[[-0.82  4.15 -1.65 -5.71  0.37 -0.96 -4.48]
 [-6.12  1.13 -1.23  3.94  1.55  0.88 -3.89]] out 1.13

[[ 1.55 -3.22 -1.47 -5.33]
 [-0.04 -7.96  0.68 -0.40]
 [-0.35 -3.48  2.96  0.69]] out -7.96

[[-3.00 -2.52  2.54  1.10 -3.90  4.64 -3.31]
 [ 1.83 -2.16 -3.54  0.87  2.03 -3.61 -0.79]
 [-6.13  0.01  7.31  0.63 -2.00  2.76 -0.20]] out -2.16

[[-0.86 -7.65  5.93  0.79]
 [ 2.95 -3.45 -2.27 -5.53]
 [-4.38  5.05 -2.22  6.28]] out -3.45

[[-0.35  2.92  2.56  0.67 -5.98 -4.67]
 [-3.16  2.19 -6.82  3.56  5.34 -7.81]] out 2.19

[[ 1.86 -4.59 -7.04 -7.13 -6.60]
 [-6.29 -2.45  6.56  5.31 -2.94]] out -2.45

[[-0.39 -0.77 -0.73 -0.34  0.41  0.21 -0.09]
 [-0.42 -0.76 -0.72 -0.39  0.39  0.21 -0.10]
 [ 1.72 -7.85  1.26  4.07 -1.55 -6.70  3.98]] out -0.76

[[-0.65  0.91  0.30  5.70]
 [-1.24  0.76  0.60  0.40]
 [-0.62  0.56  0.92  1.91]] out 0.76

[[-4.82  1.64 -5.33 -3.96 -0.60 -3.14  1.06]
 [-6.79 -2.22 -1.80  0.01 -3.27  6.17  0.32]] out -2.22
---
[[ 1.86 -6.86 -5.39  0.86  1.00  2.76  1.44]
 [ 1.86 -6.86 -7.37  0.86  1.00  2.76  1.44]
 [ 1.86 -6.86 -5.39  0.86  1.26  2.76  1.44]]: 1.26

[[ 1.43 -0.26  7.04 -0.12 -1.55]
 [-1.65  0.31 -1.73  0.26 -0.19]]: -1.73

[-6.91 -2.72  0.94  0.40 -1.65]: 0.94

[ 4.27 -3.54 -1.44 -0.97 -6.57]: -1.44

[-6.33  0.70 -3.82 -0.43]: 0.70

[-6.63  6.93  6.30  8.02]: 6.93

[[-0.67 -1.24  4.95  2.45 -3.38 -0.21]
 [ 0.92  1.33 -7.00 -3.44  4.71  0.67]
 [ 0.31  0.88 -2.78 -1.61  1.97  0.06]]: -1.61
---
array([[185, 143, 218, 170, 223],
       [ 94, 173,  70,  39, 184]]) -> 143

array([547, 935, 311, 269,  27]) -> 935

array([[9667, 4123, 2130, 5281],
       [6630, 6577, 6599, 6535]]) -> 4123

array([[134, 171,  55, 102,  93],
       [ 85, 240,  77, 123, 172],
       [232,   7,  82, 158, 202]]) -> 171

array([[9444, 3153, 5388, 3544, 9867, 9520],
       [5500, 5106, 8537, 7672, 6815, 6136],
       [8222, 3730, 7481, 6971, 5412, 8315]]) -> 3153

array([ 22, -44,  37, -34,  45,  -9]) -> -44

array([-125, -945, -135,   80,  782,   11]) -> -945
---
3540	6003	4830	4807	1392
2446	8707	5574	4839	2076
⇒ 8707, 1392

70	39	57	3	85 ⇒ 85, 3

899	859	151	429 ⇒ 899, 151

-753	977	-230	-527	-406	29	9 ⇒ 977, -753

6706	9313	3571	5980	6806
6461	8596	2519	6178	5361
⇒ 9313, 2519

158	478	92	496
37	963	534	747
⇒ 963, 37

76	7	77	29	80	14	0 ⇒ 80, 0

451	136	929	14
644	689	193	156
⇒ 929, 14
---
 3.49   1.95  -1.40   6.99   0.44  -7.54   2.81 -> -1.40

 3.12   3.71  -3.89   2.70   2.06   4.13  -4.63
-4.88  -2.70  -7.49  -5.20  -3.48   4.37  -3.20
 0.30  -2.60   7.99   2.04  -4.36   4.23   4.84
-> -3.89

 0.47   4.48   1.40  -5.77   6.51  -3.16   4.41
-0.02   0.64  -0.01  -0.47   1.51  -0.57   0.50
-> 1.40

 8.06  -0.12   4.04   4.88
 7.37   0.56   3.76   4.78
 6.74   0.49   3.47   4.47
-> 4.04

-0.27  -6.33   1.54  -2.08   0.43  -3.21 -> 1.54

 4.32  -0.13  -0.87   0.80
 4.53   6.40  -6.86  -1.20
-> -0.87
---
[[-226  508 -181 -538  -76]
 [ 101 -200  694  241 -292]
 [ 680  142 -433  530  -59]] ==> 530

[ 736 -707 -212 -920 -644  358] ==> -644

[2 0 8 2 2] ==> 2

[577 200 776 120 559 339] ==> 559

[9548 6647 5638 2828] ==> 5638

[[3 4 6 6 4 5 1]
 [3 7 3 3 3 5 4]
 [3 3 4 7 5 6 4]] ==> 6
---
((-161, -3, -149, 188, 784, -451), (-26, 505, -154, 579, 618, -192), (755, -30, -309, -770, -939, -146)) | -26
((0, 41, 20, 57, 82, 62), (94, 73, 49, 57, 56, 62)) | 0
((6046, 6663, 8875, 8422, 7915, 3612, 7820), (3656, 4457, 4044, 1860, 3850, 4646, 4472)) | 6046
((213, 116, 213, 98, 153), (155, 29, 70, 240, 65), (205, 96, 115, 192, 132)) | 155
((61, 74, 82, 90, 86, 51, 69), (47, 45, 23, 56, 63, 46, 75), (85, 88, 43, 62, 32, 87, 81)) | 47
((81, 30, 78, 28, 70), (60, 53, 21, 28, 36), (57, 86, 77, 73, 20)) | 60
---
[[-5.13  2.58  3.60 -1.71]
 [-5.10  1.71  2.93  4.45]
 [-6.73 -0.87  5.04  3.50]] --> 5.04, 4.45

[ 3.22  7.44 -8.01 -2.41 -3.15  3.71] --> 7.44, 3.71

[0.08 3.13 5.87 8.02] --> 8.02, 5.87

[ 7.18 -1.78 -1.29 -0.69 -3.06 -6.01  5.86] --> 7.18, 5.86

[-2.90 -2.26  1.44 -6.14  1.33 -3.54] --> 1.44, 1.33

[-0.32  5.57 -4.88  0.37 -5.64  7.22  4.97] --> 7.22, 5.57
---
[[-0.58  6.49  0.66 -1.82  0.08  1.66 -0.81]
 [-0.06 -1.05 -0.36  0.47 -0.28 -0.26 -0.06]] ans = -0.36

[[-0.32  1.71 -3.75  4.17 -3.18]
 [ 6.13  4.27 -3.95 -2.59 -2.99]
 [ 3.32 -1.68 -0.70 -3.48 -0.68]] ans = -3.95

[[ 1.86 -1.70 -0.64  1.94  0.48  2.54]
 [-0.22 -0.34  5.56  1.83  6.90 -0.89]] ans = 5.56

[[-1.35 -6.74  5.97  4.89 -4.53 -2.48]
 [-8.13  8.02  2.56 -5.34  2.46  4.85]] ans = 2.56

[[-1.76 -0.20 -2.69 -0.25  3.45  0.48 -2.38]
 [-6.52  1.42  3.37  0.70  4.44  1.69  2.05]
 [-3.48 -0.70  5.40 -0.96  0.75  1.81  0.68]] ans = 3.37

[[-1.24  0.23  0.48 -2.41  2.40  0.17  0.83]
 [ 6.05 -7.03 -5.47 -2.26  0.27 -7.07 -4.71]] ans = -5.47

[[ 4.98 -0.30 -2.48 -5.84  4.91  3.25 -0.50]
 [ 1.88  3.77 -2.93 -3.74  6.09 -1.19  2.64]
 [-0.47  6.48 -3.33  5.32 -7.69 -2.75 -0.86]] ans = -2.93
